Below is a small trained network, with its code and all its weights. Each question gives an input and a class and asks what happens when units are switched off, that is, made to give their printed mean instead of their output.

import numpy as np


def w(rows, s, z=0):
    codes = np.array(rows[::2]) - 128.0
    scale = np.full(codes.shape[1], s)
    scale[-1] = z or s
    return codes * scale


def norm(h):
    return h / np.sqrt((h * h).mean(-1, keepdims=True) + 1e-5)


def f(y):
    return y / 2 * (1 + np.tanh(0.7978845608 * (y + 0.044715 * y**3)))


def log_softmax(a):
    a = a - a.max(-1, keepdims=True)
    return a - np.log(np.exp(a).sum(-1, keepdims=True))


def net(x, mask):
    res = np.array(x, float).reshape(1, 8) / 4 @ E
    u = 0
    for l in range(3):
        y = f(norm(res) @ A[l][:, :-1].T + A[l][:, -1])
        res = res + np.where(mask[u : u + 3], y, B[l][:, -1]) @ B[l][:, :-1]
        u += 3
    return log_softmax(norm(res)[-1] @ U[:, :-1].T + U[:, -1])


A, B = {}, {}
E = w([
[103,137,74,84,56,224,152,121,173,97,21],'x0',
[238,171,77,219,66,144,2,39,175,42,180],'x1',
[53,184,207,194,13,114,104,148,216,230,119],'x2',
[155,118,153,136,149,127,151,132,157,119,117],'x3',
[102,128,126,126,128,113,113,122,126,114,125],'x4',
[119,117,120,165,130,125,126,157,122,116,119],'x5',
[124,127,132,136,126,138,127,143,120,119,129],'x6',
[136,132,135,134,140,143,138,112,123,140,127],'x7',
],0.01)
A[0] = w([
[90,161,202,143,87,107,116,185,154,230,86,11],'0.n1',
[80,192,154,219,94,173,73,116,255,153,199,2],'0.n2',
[128,209,134,127,125,86,126,221,96,200,169,88],'0.n3',
],0.0077,0.0063)
B[0] = w([
[188,102,166,163,120,148,34,86,119,166,71,216],'0.n1',
[126,155,119,111,161,124,249,159,56,109,136,254],'0.n2',
[93,87,115,151,160,94,160,80,132,112,112,177],'0.n3',
],0.015,0.0065)
A[1] = w([
[148,90,99,140,106,194,63,107,168,146,21,80],'1.n1',
[39,136,110,136,61,252,214,116,166,198,3,43],'1.n2',
[65,118,109,117,45,161,203,109,187,132,170,2],'1.n3',
],0.0061,0.0058)
B[1] = w([
[172,152,139,91,6,98,90,154,92,134,101,181],'1.n1',
[95,141,161,90,125,167,121,190,170,88,144,254],'1.n2',
[94,135,86,180,89,170,183,101,149,160,141,118],'1.n3',
],0.016,0.005)
A[2] = w([
[85,247,142,251,12,125,205,104,208,174,214,2],'2.n1',
[105,63,140,112,111,165,122,154,162,254,146,93],'2.n2',
[117,191,57,89,111,203,179,139,172,67,37,71],'2.n3',
],0.0085,0.0048)
B[2] = w([
[57,65,86,20,239,112,178,183,117,145,151,222],'2.n1',
[96,119,151,151,105,74,92,49,95,76,200,163],'2.n2',
[92,98,10,177,131,176,110,58,200,204,46,254],'2.n3',
],0.014,0.0062)
U = w([
[116,103,156,80,215,61,193,181,58,121,183,216],'0',
[53,55,48,84,159,200,188,164,174,185,42,129],'1',
[247,158,106,201,174,92,40,100,122,58,215,13],'2',
[207,132,54,169,51,176,55,57,167,77,46,180],'3',
[122,67,206,197,123,69,84,67,100,190,67,252],'4',
[98,156,215,62,12,186,65,204,166,153,60,15],'5',
],0.015,0.0035)

Each question gives the input, the list of numbers given to net, and the class t.
The units are the neurons (one row each of A and B). Each row of codes is followed by its name. A weight is (code - 128) times the scale printed after its matrix; where a second scale follows, it is the last column's (A, B and U).
mask holds one flag per neuron, layer by layer. A switched-off neuron (its flag False) gives its mean, the last column of its row in B, instead of its output. The means were averaged over made-up inputs and are rounded, as every weight is.
A unit's drop is (log p(t) with every unit on - log p(t) with that unit switched off) / (log p(t) with every unit on - log p(t) with every unit switched off).
The circuit of an input: a set's keep is (log p(t) with only the set's units on - log p(t) with every unit switched off) / (log p(t) with every unit on - log p(t) with every unit switched off). Starting from all 9 units, units are removed one at a time, each time the one whose removal leaves the highest keep (on an exact tie, the one counted first), for as long as the keep stays at least 0.8.
units of the circuit, in order: the units of the circuit, biggest drop first
most important unit: the unit with the biggest drop
k most important neurons: the k neurons with the biggest drops, biggest first
top k neurons in layer l: the k neurons of layer l with the biggest drops, biggest first
drop when u is switched off: that unit's drop, to one decimal
input [1,8,3,-2,0,-8,-6,-5], class 1: units of the circuit, in order	(2.n1)
input [-8,-5,1,5,2,2,-7,-8], class 4: units of the circuit, in order	(0.n2, 2.n1)
input [-4,-3,1,7,2,-7,4,-7], class 4: 2 most important neurons	(0.n2, 2.n1)
input [-8,1,-7,-2,7,-6,3,0], class 2: 3 most important neurons	(2.n1, 0.n2, 1.n2)
input [-1,4,0,-6,-2,-7,0,-8], class 2: 2 most important neurons	(1.n3, 2.n3)
input [1,1,0,6,-2,1,3,7], class 3: 3 most important neurons	(2.n1, 0.n2, 1.n3)
input [-3,1,-1,-8,-1,-2,8,4], class 2: units of the circuit, in order	(0.n2, 2.n3)
input [1,-3,4,-7,2,5,-5,1], class 5: units of the circuit, in order	(1.n1, 0.n1)
input [-4,0,1,-7,-6,6,-6,-8], class 4: top 2 neurons in layer 0	(0.n2, 0.n3)
input [-4,0,3,-8,1,4,5,-6], class 4: 2 most important neurons	(0.n1, 2.n1)
input [6,2,-5,-2,7,0,-6,1], class 3: 3 most important neurons	(0.n2, 2.n1, 1.n1)
input [1,1,-3,-6,3,4,-2,-3], class 3: 3 most important neurons	(2.n1, 0.n2, 1.n2)
input [1,-5,6,7,-3,-6,-7,-8], class 5: 2 most important neurons	(1.n1, 1.n2)
input [6,0,6,-7,3,2,-2,-3], class 5: top 2 neurons in layer 0	(0.n1, 0.n3)
input [-2,-1,5,-1,6,7,6,4], class 4: units of the circuit, in order	(0.n1)
input [-2,-8,2,-7,-5,-3,-2,-3], class 4: 2 most important neurons	(0.n1, 0.n2)
input [-8,-4,1,6,8,-7,5,4], class 4: 3 most important neurons	(0.n2, 2.n1, 1.n2)
input [-8,1,-4,-6,-8,-7,1,-4], class 2: 3 most important neurons	(2.n1, 0.n2, 1.n2)
input [7,-8,2,6,7,-5,-6,3], class 5: top 2 neurons in layer 2	(2.n1, 2.n2)
input [7,-2,1,-1,5,2,-4,-1], class 5: most important unit	0.n2
input [4,0,1,0,-5,-4,3,-8], class 5: 3 most important neurons	(0.n2, 1.n1, 1.n2)
input [0,3,2,-8,-5,5,8,-4], class 0: 2 most important neurons	(1.n2, 2.n3)
input [8,6,1,7,2,4,1,-5], class 1: top 2 neurons in layer 0	(0.n1, 0.n2)
input [-2,-1,-2,1,-4,5,-6,1], class 0: 2 most important neurons	(2.n3, 0.n1)
input [-1,-8,-2,-1,3,1,1,8], class 0: drop when 2.n1 is switched off	0.0
input [-1,7,1,-5,4,-4,-8,-1], class 0: drop when 0.n1 is switched off	0.2
input [0,7,0,-6,6,-3,-6,8], class 2: units of the circuit, in order	(2.n3)
input [3,2,-1,-3,-1,1,2,-3], class 3: drop when 0.n2 is switched off	0.4
input [6,-2,7,-8,-5,4,4,-6], class 5: drop when 0.n1 is switched off	3.0
